Below is a small trained network, with its code and all its weights. Each question gives an input and a class and asks what happens when units are switched off, that is, made to give their printed mean instead of their output.

import numpy as np


def w(rows, s, z=0):
    codes = np.array(rows[::2]) - 128.0
    scale = np.full(codes.shape[1], s)
    scale[-1] = z or s
    return codes * scale


def f(y):
    return np.maximum(y, 0)


def log_softmax(a):
    a = a - a.max(-1, keepdims=True)
    return a - np.log(np.exp(a).sum(-1, keepdims=True))


def net(x, mask):
    res = np.array(x, float).reshape(1, 4) / 4 @ E
    y = f(res @ A[0][:, :-1].T + A[0][:, -1])
    res = res + np.where(mask, y, B[0][:, -1]) @ B[0][:, :-1]
    return log_softmax(res[-1] @ U[:, :-1].T + U[:, -1])


A, B = {}, {}
E = w([
[246,141,124,179,70,190,160,195,119,254],'x0',
[13,234,218,117,234,171,138,116,126,173],'x1',
[121,147,125,221,139,119,210,133,115,108],'x2',
[21,146,143,238,52,228,138,57,178,129],'x3',
],0.011)
A[0] = w([
[184,105,156,136,133,100,145,216,67,144,190],'n0',
[134,143,111,113,112,89,123,135,126,51,203],'n1',
[158,245,153,141,174,190,122,185,132,238,2],'n2',
[71,189,213,118,128,176,143,59,187,141,117],'n3',
[120,173,190,62,224,152,162,132,73,98,168],'n4',
[98,69,145,177,111,168,100,63,182,48,195],'n5',
[152,107,98,150,48,198,154,152,202,191,132],'n6',
],0.011,0.004)
B[0] = w([
[206,159,162,60,75,30,45,166,86,182,235],'n0',
[170,193,66,207,228,56,79,179,231,119,198],'n1',
[214,11,20,188,125,51,38,102,202,102,244],'n2',
[42,122,231,207,93,178,89,98,83,1,250],'n3',
[75,187,166,70,147,93,240,220,232,255,239],'n4',
[68,112,37,115,78,186,104,65,115,118,231],'n5',
[118,60,159,80,61,218,156,153,137,244,243],'n6',
],0.0093,0.015)
U = w([
[169,127,75,155,204,59,87,144,174,127,200],'0',
[127,94,86,180,96,139,82,79,152,98,198],'1',
[101,170,188,97,161,94,210,158,126,155,100],'2',
[86,155,208,150,155,150,125,87,72,84,4],'3',
[167,137,154,106,78,66,112,136,10,144,135],'4',
[142,119,163,138,107,217,169,149,112,172,74],'5',
],0.012,0.0034)

Each question gives the input, the list of numbers given to net, and the class t.
The units are the neurons (one row each of A and B). Each row of codes is followed by its name. A weight is (code - 128) times the scale printed after its matrix; where a second scale follows, it is the last column's (A, B and U).
mask holds one flag per neuron, in row order. A switched-off neuron (its flag False) gives its mean, the last column of its row in B, instead of its output. The means were averaged over made-up inputs and are rounded, as every weight is.
A unit's drop is (log p(t) with every unit on - log p(t) with that unit switched off) / (log p(t) with every unit on - log p(t) with every unit switched off).
The circuit of an input: a set's keep is (log p(t) with only the set's units on - log p(t) with every unit switched off) / (log p(t) with every unit on - log p(t) with every unit switched off). Starting from all 7 units, units are removed one at a time, each time the one whose removal leaves the highest keep (on an exact tie, the one counted first), for as long as the keep stays at least 0.8.
units of the circuit, in order: the units of the circuit, biggest drop first
k most important neurons: the k neurons with the biggest drops, biggest first
drop when u is switched off: that unit's drop, to one decimal
input [8,1,2,8], class 1: most important neuron -> n2
input [-7,1,6,-1], class 2: 2 most important neurons -> n2, n4
input [-7,1,-3,-1], class 2: 3 most important neurons -> n2, n4, n0
input [0,7,4,1], class 3: 3 most important neurons -> n3, n1, n4
input [8,2,-7,7], class 1: 2 most important neurons -> n2, n4
input [-7,1,-5,3], class 3: 2 most important neurons -> n2, n3
input [5,6,6,0], class 0: 2 most important neurons -> n2, n5
input [6,-3,-5,0], class 4: 4 most important neurons -> n0, n4, n5, n3
input [-7,4,1,1], class 3: 4 most important neurons -> n3, n5, n6, n0
input [5,7,2,1], class 1: 2 most important neurons -> n2, n3
input [-6,2,6,1], class 3: units of the circuit, in order -> n2, n3
input [-5,-8,-4,-1], class 0: 2 most important neurons -> n1, n3
input [6,-1,-4,0], class 4: 2 most important neurons -> n0, n4
input [1,-7,-5,-1], class 4: units of the circuit, in order -> n2
input [-8,-8,5,0], class 0: 3 most important neurons -> n1, n3, n6
input [5,8,5,3], class 1: units of the circuit, in order -> n2, n3
input [3,8,5,-1], class 0: 2 most important neurons -> n2, n4
input [1,-1,-2,6], class 5: 3 most important neurons -> n2, n6, n1
input [-1,7,6,2], class 3: drop when n3 is switched off -> 4.4
input [-8,3,1,-8], class 2: drop when n4 is switched off -> 1.7
input [-6,3,-1,-6], class 2: drop when n4 is switched off -> 1.0
input [8,-5,0,6], class 5: drop when n6 is switched off -> 2.0
input [-3,5,5,3], class 3: units of the circuit, in order -> n3
